[128 = 0]
[ 98 139 163 205 126 151 133 117 246 150 172 125 204 143 123  66 134 180
 164 139 179  72  75 118  61 115 103  13 153] | <80>
[107 133 134 175 127 146 139 121 199 147 167 134 157 135 121  85 134 160
 153 132 164 105  88 118  67 116  96  47 139] | <80>
[125 134 128 140 123 128 104 125 134 130 127 113 135 132 140 181 133 176
 146 118 158  88 108 136 156 113 146 144 123] | <88>
[112 177  74 151 140 125  98 126 199 125  58 136 179 138 129 126 124 106
 100 130  98 136 114 133 144 154  94 113 156] | <80>
[110 140 145 169 131 135 115 121 189 140 137 117 202 141 128  99 129 173
 151 143 162  80  90 126 101 127 133  72 147] | <80>
[110 145 143 178 124 140 115 123 207 136 138 112 199 139 120 126 128 149
 148 151 150  76  90 125  91 125 145  67 152] | <80>
[116 191  70 151 143 124  99 125 193 121  55 138 177 140 131 116 124 104
  95 130 101 137 109 134 140 150  89 109 153] | <80>
[124 144 127 138 125 128 103 127 165 124 103 116 171 134 129 130 124 122
 128 142 128 105 118 133 135 136 145 128 137] | <80>
[108 130 177 127 110 147  93 135 144 108 131 127 201 103 108 177 139 165
 115  97 146 123 135 137 151 122 141  96  94] | <88>
[113 128 158 119 118 145 102 133 133 114 149 132 180 116 117 149 140 159
 119  96 148 117 133 135 161 122 130 102 137] | <88>
[117 146 140 152 127 134  98 129 155 114 116 108 202 130 125 154 128 157
 133 139 147  92 119 135 151 132 158 114 146] | <88>
[106 140 189 127 102 161  86 142 129 104 167 140 209  88  96 195 151 171
 101  70 156 127 147 137 177 114 131  81 142] | <88>
[124 140 132 142 130 128 115 126 161 124 108 108 175 133 120 149 126 140
 131 149 129  94 120 131 125 133 158 129 144] | <80>
[123 136 127 138 127 130 117 127 158 124 123 114 158 132 125 140 126 138
 129 143 134 106 118 130 127 129 145 122 138] | <80>
[119 125 113 174 154 127 117 119 163 116 100  98 204 137 102 127 151 176
 133 137 133  74 126 125 136 125 157 134 158] | <80>
[102 138 159 187 119 149 123 120 255 142 148 112 202 143 117 117 129 157
 150 151 163  71  82 120  67 122 131  28 156] | <80>
[114 161  96 151 139 123 100 124 174 122  60 117 201 142 132 121 122 124
 118 143 125 108 113 134 153 147 133 123 157] | <80>
[106 189  47 163 148 121  88 124 222 123  31 139 188 144 131 106 119  75
  89 128  90 145 103 135 162 163  80  98 181] | <80>
[114 142 139 151 125 134 111 125 184 129 114 106 188 135 124 142 126 154
 135 150 140  94 107 128 112 129 154  98 145] | <80>
[117 137 141 158 125 137 116 124 178 130 122 112 177 137 127 121 126 146
 138 147 150  73 107 127 107 126 142  99 141] | <80>
[129 137 126 135 121 130 120 128 160 129 113 109 165 132 127 166 126 142
 132 143 135  95 121 130 132 128 152 131 136] | <88>
[119 132 135 146 126 136 119 124 179 130 132 117 162 139 127 124 127 147
 138 140 147 105 109 128 116 124 131  99 141] | <80>
[120 140 133 151 123 128 120 128 185 127 102 109 160 132 113 167 130 119
 122 154 117  99 120 129 125 132 162 132 141] | <80>
[126 136 130 138 122 129 112 128 179 125 125 114 156 131 127 158 125 133
 130 146 130 117 115 131 134 127 148 125 132] | <88>
[124 144 120 133 132 126 115 127 147 124 110 118 165 133 129 135 124 127
 128 137 127 118 117 131 133 135 126 125 143] | <80>
[122 137 143 135 127 130 112 128 148 118 119 112 182 128 127 140 126 145
 132 141 140 110 118 132 140 133 154 135 139] | <88>
[113 163  80 153 149 123 101 122 159 124  71 136 183 139 142  99 125 111
 114 124 113 133 114 134 154 148  94 120 159] | <80>
[123 125 120 156 148 127 123 124 166 119 112 106 188 132 109 135 144 156
 131 142 131  86 132 127 127 127 149 131 148] | <80>
[ 89 146 192 236 129 161 128 109 255 159 189 124 255 155 123  42 138 213
 188 145 207  49  43 112  19 110  86   1 164] | <80>
[ 91 239   1 180 173 113  66 119 255 120   1 163 225 151 142  51 119  42
  60 113  68 170  95 139 188 187   3  98 212] | <80>
[123 135 117 165 145 128 122 122 162 119 114 104 191 135 107 136 144 156
 130 143 129  78 127 127 124 125 156 128 139] | <80>
[118 174  58 121 147 123 101 126 180 125  57 150 160 137 136  91 125  82
  92 115  97 160 117 134 152 155  58 111 170] | <80>
[126 138 131 143 112 135 104 125 150 135 125 112  97 130 133 221 133 167
 144 121 146  95 107 135 142 108 138 165 120] | <88>
[116 135 151 136 118 137 107 132 168 119 118 120 170 119 119 156 136 143
 123 126 137 114 130 132 144 127 146 108 137] | <88>
[119 146 132 156 116 139 122 126 205 139 121 116 158 129 111 146 128 110
 124 151 126 108 108 126 105 126 139  92 145] | <80>
[108 146 141 176 123 143 115 122 225 138 140 110 207 142 116 132 127 156
 144 157 158  65 122 126  94 125 139  64 143] | <80>
[127 144 137 151 110 132  99 125 182 134 124  99 113 136 130 230 134 165
 140 130 143  75 103 135 142 106 160 135 123] | <88>
[108 133 157 173 131 138 125 119 179 138 163 127 201 138 133  57 133 175
 150 128 176  98  91 122  86 132 107  56 142] | <80>
[120 131 138 140 130 134 129 125 149 132 137 128 150 132 128 100 129 138
 133 130 147 118 115 126 112 123 120  94 129] | <80>

[103  12 131 147 124 132 141 216 139 103 140 132 139 113 133 112  66 127
 117 113 133  55 160 123 113 155 156 120 129 125 164  72 178 104 137 169
 102 141  93 120 123 126  92 123 129 109  82 110 162 131 156 143 148 111
 178 150 114 111 166  58 133 139 123 131 106 123 123 100 139 142 139 161
 148  91 109  74 117 125 135 160 152 108  88 174 139 162 105 144 129] | <33>
[136  89 160 167 136 128 140  97 133 127 131 117 113 103 138 121 110 117
 124 140 142 197 117 127 176 121 136 113 135 142 156 118 127 144 224 106
 143 157 105 114 136 132  83 133 145 152 216 134 172 124 122  94 101 199
  15 160 134 136 137  88 127 137 139 121 131 126 167  36 129 151 122 133
 120 101 123 219 144 117 122  51 168 139 108  93  63 157 123 122 120] | <33>
[128  21 149 123 126 123 176 176 139 104 141 123 121 106 118 114  63 139
 123 136 147  66 137 127 137 141 171 109 126 121 140  90 169 121 191 151
 129 166 106 123 141 127 102 117 121 168 110 108 163 136 151 111 139 136
 113 166 116 143 179  43 147 145 118 131 116 117 134  58 119 117 151 154
 133  60 126  82 125 123 121 131 152 157  87 174 113 131 123 132 124] | <29>
[104  75 141 172 128 119 103 177 144 132 132 134 152 115 127 194 132 133
 123 127 130 116 149 100 149 131 126 118 136 142 157  88 126 119  55 159
 113 100 150 131  96 117 117 132 123 121 151 145 197 128  92 114 123 118
  84 127 140 119 128  97 113 107 144 119 109 130 169 136 143 151 110 131
 149 165 124 138  80  85 129  25 117  85 149 133 151 189 112 139 167] | <33>
[131 106 158 180 131 120 114 114 143 146 131 126 124 109 125 188 128 131
 120 134 131 154 121 113 179 111 135 112 134 145 149 102 114 132 133 123
 133  95 138 128 114 120 100 128 130 144 204 137 185 131  82  97 118 169
  18 133 140 147 133 101 116 115 149 119 116 120 194  83 144 163 112 124
 137 139 131 181 114  92 117  21 131 114 133  99  94 187 137 129 163] | <29>
[100   8 129 158 121 122 123 213 146 123 138 137 150 119 119 181  96 142
 119 117 130  31 157 105 119 138 146 115 129 130 151  70 154 103  54 177
 105  94 139 135 106 115 127 121 117 117  99 122 177 135 117 134 153  79
 148 124 124 122 153  85 124 115 135 127 101 121 150 155 143 140 127 144
 156 138 124  50  82  93 131 102 114  91 128 173 170 178 119 143 161] | <33>
[141  55 169 138 134 119 157 114 135 120 134 120 110 100 121 134 102 139
 127 150 149 150 116 124 168 122 154 108 130 134 133 116 136 139 225 117
 149 169 124 119 142 129 108 126 125 191 188 128 172 133 122  89 112 172
   1 166 132 152 146  62 136 135 132 124 129 120 160  37 118 123 136 137
 121  76 133 175 125 106 113  31 157 165 109 120  80 140 126 121 131] | <29>
[140  64 151 135 134 132 164 108 127 114 132 118 108 104 134  91  85 122
 126 140 146 159 121 137 155 135 152 117 130 129 144 120 150 141 255 113
 143 180  86 113 152 135  87 127 139 165 175 120 147 126 152 106 114 185
  54 171 125 136 154  80 139 148 126 127 133 125 141  18 124 131 140 141
 115  61 121 176 156 136 120 115 177 157  91 120  70 126 126 123 109] | <33>
[124  59 117 119 128 141 163 162 125 101 133 125 121 122 139  72  71 115
 123 119 136  99 140 143 112 152 150 127 126 118 149 107 172 120 216 141
 120 169  73 115 146 137  91 124 140 119  92 102 115 127 183 147 140 132
 172 158 112 117 159  91 138 154 113 135 124 125 103  80 129 131 147 155
 131  64 109 102 155 156 135 209 162 143  77 159 112 116 119 137 100] | <33>
[141  38 163 125 129 118 170 131 134 115 137 120 113 103 114 127  87 144
 127 151 154  99 121 126 158 127 168 107 129 128 130 107 152 133 214 128
 146 170 123 122 145 128 110 119 117 193 156 115 161 136 131  99 126 149
  30 168 124 153 166  44 143 138 124 127 125 118 147  41 110 107 145 144
 124  63 136 129 123 110 113  71 151 167 105 148  93 130 128 125 129] | <29>
[132  68 128 117 130 136 165 141 121 102 130 123 117 114 138  60  93 119
 128 134 142 131 137 140 122 150 147 127 129 120 140 122 163 131 236 123
 134 200  82 111 154 140  97 129 137 142 122 114 122 125 174 130 122 148
 135 166 119 122 149  84 143 154 113 131 138 130  99  57 118 115 149 149
 117  62 114 146 154 159 130 179 171 156  83 144  95 103 110 127  97] | <33>
[117  30 128 128 127 134 165 184 132 100 136 128 126 113 132  89  75 127
 123 126 144  80 150 131 115 156 163 119 128 120 153  91 174 117 188 159
 117 175  86 115 134 132  91 125 128 132  95 111 146 129 169 135 136 119
 153 162 113 116 168  60 143 147 116 132 119 126 112  69 125 122 149 160
 133  61 111  97 130 139 133 166 165 137  83 170 124 130 106 137 113] | <33>
[109  21 139 119 122 116 148 217 138 108 137 133 145 117 108 150 100 156
 127 134 141  26 154 112 106 147 164 117 127 122 127  87 160 108  91 175
 118 142 137 134 118 119 152 119  99 156  67 117 165 139 130 127 149  67
 157 133 121 129 167  61 141 124 121 129 111 124 119 138 116  99 148 146
 143 102 130  41  79  99 127 102 114 126 121 196 173 135 113 138 149] | <29>
[144  78 139 130 131 137 164 119 126 111 132 119 103 114 136  82  69 116
 123 129 139 144 117 143 147 130 149 120 127 125 140 120 150 136 249 112
 139 173  80 111 155 138  83 123 145 143 164 110 124 126 161 123 126 181
  81 161 118 138 157  93 139 154 121 131 132 122 132  42 129 137 141 142
 117  58 118 164 173 144 123 164 178 160  82 118  66 123 136 124 100] | <33>
[109  98 123 124 121 115 125 197 139 125 134 137 150 133 108 176 128 153
 126 123 124  42 149 112 100 133 142 122 124 122 117  99 135 108  30 171
 109  90 159 146 108 114 167 119 103 125  59 124 143 137 111 137 154  63
 178 106 124 131 145 119 128 111 126 129 109 124 126 203 126 111 133 131
 147 154 136  24  80  99 130 121  94 107 149 183 192 140 128 140 156] | <29>
[116  38 121 140 124 141 164 198 135 103 139 127 125 121 136  97  41 121
 114 108 133  52 146 139 113 150 157 121 124 118 158  80 178 109 166 153
 110 137  71 117 137 130  78 119 143  99  94  98 135 130 174 148 151 132
 173 154 108 122 173  72 138 151 117 135 109 117 121  83 142 152 158 168
 142  62 105  67 151 145 133 228 163 122  72 169 117 145 125 140 113] | <33>
